Below is a small trained network, with its code and all its weights. Each question gives an input and a target symbol and asks what happens when units are switched off, that is, made to give their printed mean instead of their output.

import numpy as np


def w(rows, s, z=0):
    codes = np.array(rows[::2]) - 128.0
    scale = np.full(codes.shape[1], s)
    scale[-1] = z or s
    return codes * scale


def norm(h):
    return h / np.sqrt((h * h).mean(-1, keepdims=True) + 1e-5)


def softmax(a):
    e = np.exp(a - a.max(-1, keepdims=True))
    return e / e.sum(-1, keepdims=True)


def log_softmax(a):
    a = a - a.max(-1, keepdims=True)
    return a - np.log(np.exp(a).sum(-1, keepdims=True))


def net(x, mask):
    ids = ['δεζημστφψ'.index(c) for c in x.split()]
    T = len(ids)
    res = E[ids] + P[:T]
    u = 0
    for l in range(3):
        r = norm(res)
        for j in range(2):
            rows = slice(2 * j, 2 * j + 2)
            q, k, v = (r @ M[l][rows].T for M in (Q, K, V))
            z = softmax(np.where(np.tri(T) > 0, q @ k.T / 2**0.5, -1e9)) @ v
            o = O[l][rows]
            res = res + np.where(mask[u + j], z, o[:, -1]) @ o[:, :-1]
        u += 2
    return log_softmax(norm(res)[-1] @ U[:, :-1].T + U[:, -1])


Q, K, V, O = {}, {}, {}, {}
E = w([
[155,109,119,68,113,157,25,80,199],'δ',
[108,182,181,135,148,115,113,162,168],'ε',
[63,120,158,3,165,162,145,111,143],'ζ',
[80,216,103,148,96,200,112,92,145],'η',
[70,132,93,132,86,125,139,191,124],'μ',
[185,146,95,94,196,143,117,126,98],'σ',
[44,116,127,159,126,99,97,44,104],'τ',
[99,193,76,158,211,113,33,107,76],'φ',
[105,96,143,183,171,180,121,133,166],'ψ',
],0.02)
P = w([
[240,88,193,219,75,38,222,185,2],'0',
[153,145,68,94,133,117,102,165,131],'1',
[160,140,65,106,124,134,98,149,137],'2',
[155,135,71,120,126,130,86,147,132],'3',
[165,133,72,120,120,133,78,142,140],'4',
[152,130,71,126,111,132,89,151,126],'5',
[158,133,77,133,119,141,88,143,126],'6',
[145,135,82,137,111,145,79,143,116],'7',
[151,130,92,137,111,154,79,147,111],'8',
[153,136,94,139,105,161,86,142,106],'9',
[148,130,87,138,113,157,88,148,94],'10',
],0.0066)
Q[0] = w([
[49,8,152,48,68,98,193,135,117],'0.h0',
[187,209,99,69,141,102,181,86,120],'0.h0',
[96,1,154,87,168,152,160,60,158],'0.h1',
[135,66,138,144,215,158,102,95,74],'0.h1',
],0.0096)
K[0] = w([
[106,141,105,2,61,24,165,115,108],'0.h0',
[118,110,135,53,235,186,131,119,145],'0.h0',
[148,201,119,61,42,80,169,99,113],'0.h1',
[202,179,132,131,131,84,155,89,52],'0.h1',
],0.0098)
V[0] = w([
[204,84,146,167,71,118,136,123,146],'0.h0',
[219,253,71,116,156,87,188,49,91],'0.h0',
[137,108,121,218,183,168,145,49,126],'0.h1',
[83,117,148,90,105,57,80,160,123],'0.h1',
],0.0054)
O[0] = w([
[106,40,129,103,12,66,174,139,149,5],'0.h0',
[204,165,151,144,111,96,150,128,132,160],'0.h0',
[133,124,174,90,150,136,87,101,86,116],'0.h1',
[80,179,182,145,90,113,74,145,133,78],'0.h1',
],0.011,0.0027)
Q[1] = w([
[138,111,140,233,171,141,119,233,47],'1.h0',
[168,254,169,83,66,16,121,178,162],'1.h0',
[116,120,86,14,186,210,124,71,100],'1.h1',
[122,2,164,146,130,224,207,146,211],'1.h1',
],0.0086)
K[1] = w([
[138,196,60,83,96,64,121,136,108],'1.h0',
[96,159,120,111,215,254,110,133,183],'1.h0',
[161,71,218,123,132,119,204,146,170],'1.h1',
[123,135,158,21,43,70,192,103,109],'1.h1',
],0.0091)
V[1] = w([
[125,124,178,74,50,96,130,121,107],'1.h0',
[127,220,180,104,151,43,74,107,134],'1.h0',
[196,35,216,134,120,254,97,102,177],'1.h1',
[194,83,158,217,167,144,133,171,185],'1.h1',
],0.0074)
O[1] = w([
[178,204,113,56,100,152,140,13,222,5],'1.h0',
[153,110,144,102,109,135,112,194,254,245],'1.h0',
[119,186,182,129,77,182,182,187,104,53],'1.h1',
[176,106,237,127,97,156,76,69,102,246],'1.h1',
],0.008,0.0024)
Q[2] = w([
[52,127,166,119,207,203,111,99,25],'2.h0',
[187,150,150,220,155,108,126,232,72],'2.h0',
[130,188,97,185,138,2,220,170,207],'2.h1',
[85,210,136,141,100,127,149,55,110],'2.h1',
],0.008)
K[2] = w([
[116,76,104,255,153,198,195,86,180],'2.h0',
[219,218,65,109,149,182,137,145,99],'2.h0',
[85,210,142,87,107,23,43,141,31],'2.h1',
[113,159,122,173,116,146,114,70,172],'2.h1',
],0.008)
V[2] = w([
[117,175,171,121,54,105,159,180,84],'2.h0',
[94,121,162,75,131,73,78,105,90],'2.h0',
[86,23,177,133,104,150,112,205,114],'2.h1',
[85,174,254,168,100,212,134,57,62],'2.h1',
],0.0075)
O[2] = w([
[135,170,136,75,167,198,32,158,89,2],'2.h0',
[39,133,143,117,247,127,78,114,120,79],'2.h0',
[178,100,128,157,160,105,102,200,184,79],'2.h1',
[139,123,54,189,193,121,107,114,175,14],'2.h1',
],0.012,0.0049)
U = w([
[138,83,98,220,143,103,140,128,213,57],'δ',
[52,95,70,128,74,122,121,225,74,162],'ε',
[210,107,156,130,110,155,156,150,91,253],'ζ',
[107,146,111,186,197,141,10,160,72,204],'η',
[116,227,56,173,86,189,123,106,179,11],'μ',
[137,88,139,73,64,146,23,90,201,35],'σ',
[123,169,221,154,138,112,88,234,204,157],'τ',
[51,88,128,140,121,63,134,16,102,22],'φ',
[45,157,195,52,196,198,138,139,132,128],'ψ',
],0.011,0.0024)

Each question gives the input, a string of symbols that net reads in full, and the target symbol t.
The units are the heads (2 rows each of Q, K, V and O). Each row of codes is followed by its name. A weight is (code - 128) times the scale printed after its matrix; where a second scale follows, it is the last column's (O and U).
mask holds one flag per head, layer by layer. A switched-off head (its flag False) gives its mean, the last column of its rows in O, instead of its output. The means were averaged over made-up inputs and are rounded, as every weight is.
A unit's drop is (log p(t) with every unit on - log p(t) with that unit switched off) / (log p(t) with every unit on - log p(t) with every unit switched off).
The circuit of an input: a set's keep is (log p(t) with only the set's units on - log p(t) with every unit switched off) / (log p(t) with every unit on - log p(t) with every unit switched off). Starting from all 6 units, units are removed one at a time, each time the one whose removal leaves the highest keep (on an exact tie, the one counted first), for as long as the keep stays at least 0.8.
circuit, biggest first: the units of the circuit, biggest drop first
unit that matters most: the unit with the biggest drop
heads that matter: for each layer, one digit per head in row order, 1 if its drop is at least 0.15 and else 0, layers parted by /
input ζ μ σ σ ζ σ ψ μ ζ ε, target ε: circuit, biggest first : [0.h0 1.h1]
input φ σ μ μ η μ η σ δ δ ψ, target τ: circuit, biggest first : [0.h0 1.h0 2.h1]
input μ μ τ σ η ψ μ σ σ σ μ, target φ: unit that matters most : 1.h0
input ζ σ δ δ σ ψ μ ζ σ η, target ε: heads that matter : 10 / 01 / 00
input μ μ η ψ μ ε, target φ: circuit, biggest first : [0.h0 1.h0 2.h0]
input ε ε δ σ ψ δ σ μ, target σ: circuit, biggest first : [0.h1 1.h0 0.h0]
input σ ζ σ ψ σ σ φ, target δ: heads that matter : 10 / 00 / 11
input μ τ μ ψ σ η σ η, target φ: heads that matter : 10 / 11 / 10
input τ ζ τ ε ε σ σ η σ σ ψ, target ψ: heads that matter : 11 / 10 / 11
input δ σ σ ε ψ η φ, target μ: circuit, biggest first : [1.h0 0.h0 1.h1 2.h0]
input δ μ τ ε ψ ψ σ ε η σ, target μ: circuit, biggest first : [0.h0 1.h0 2.h1]
input ψ δ σ, target η: heads that matter : 00 / 10 / 11
input δ σ σ ψ ψ σ μ σ μ ψ μ, target μ: heads that matter : 10 / 11 / 01
input σ μ ε μ σ η ψ ζ ε, target δ: circuit, biggest first : [0.h0 2.h1 0.h1 2.h0]
input φ σ ψ, target τ: heads that matter : 00 / 10 / 01
input τ ε δ σ φ ζ ψ, target ψ: circuit, biggest first : [1.h0 0.h1 2.h0 0.h0]
input ψ σ σ μ ζ, target η: circuit, biggest first : [2.h1 1.h0]
input σ ε τ ζ ζ ψ ζ σ σ μ, target δ: unit that matters most : 0.h0
input η ψ μ σ η, target ζ: circuit, biggest first : [1.h1 2.h0]
input ζ ψ σ σ σ ε, target ε: circuit, biggest first : [0.h0 1.h0]
input φ ψ μ ζ σ μ δ δ σ σ η, target τ: unit that matters most : 1.h0
input τ ζ ψ ζ σ σ, target ψ: circuit, biggest first : [1.h0 0.h1 0.h0 2.h0]
input σ σ μ η ψ ζ, target δ: heads that matter : 10 / 00 / 11
input ε ζ σ σ ψ, target σ: heads that matter : 10 / 10 / 00
input σ σ ψ η η ε, target δ: circuit, biggest first : [0.h0 2.h1 2.h0 0.h1]
input φ ψ ε φ σ, target τ: circuit, biggest first : [1.h0 2.h1]
input ζ σ τ σ μ ζ ψ, target ε: unit that matters most : 1.h1
input μ ζ η η ζ φ μ ψ, target φ: circuit, biggest first : [1.h0 0.h0]
input ε σ ε μ μ ζ σ μ ψ η φ, target σ: heads that matter : 11 / 10 / 10
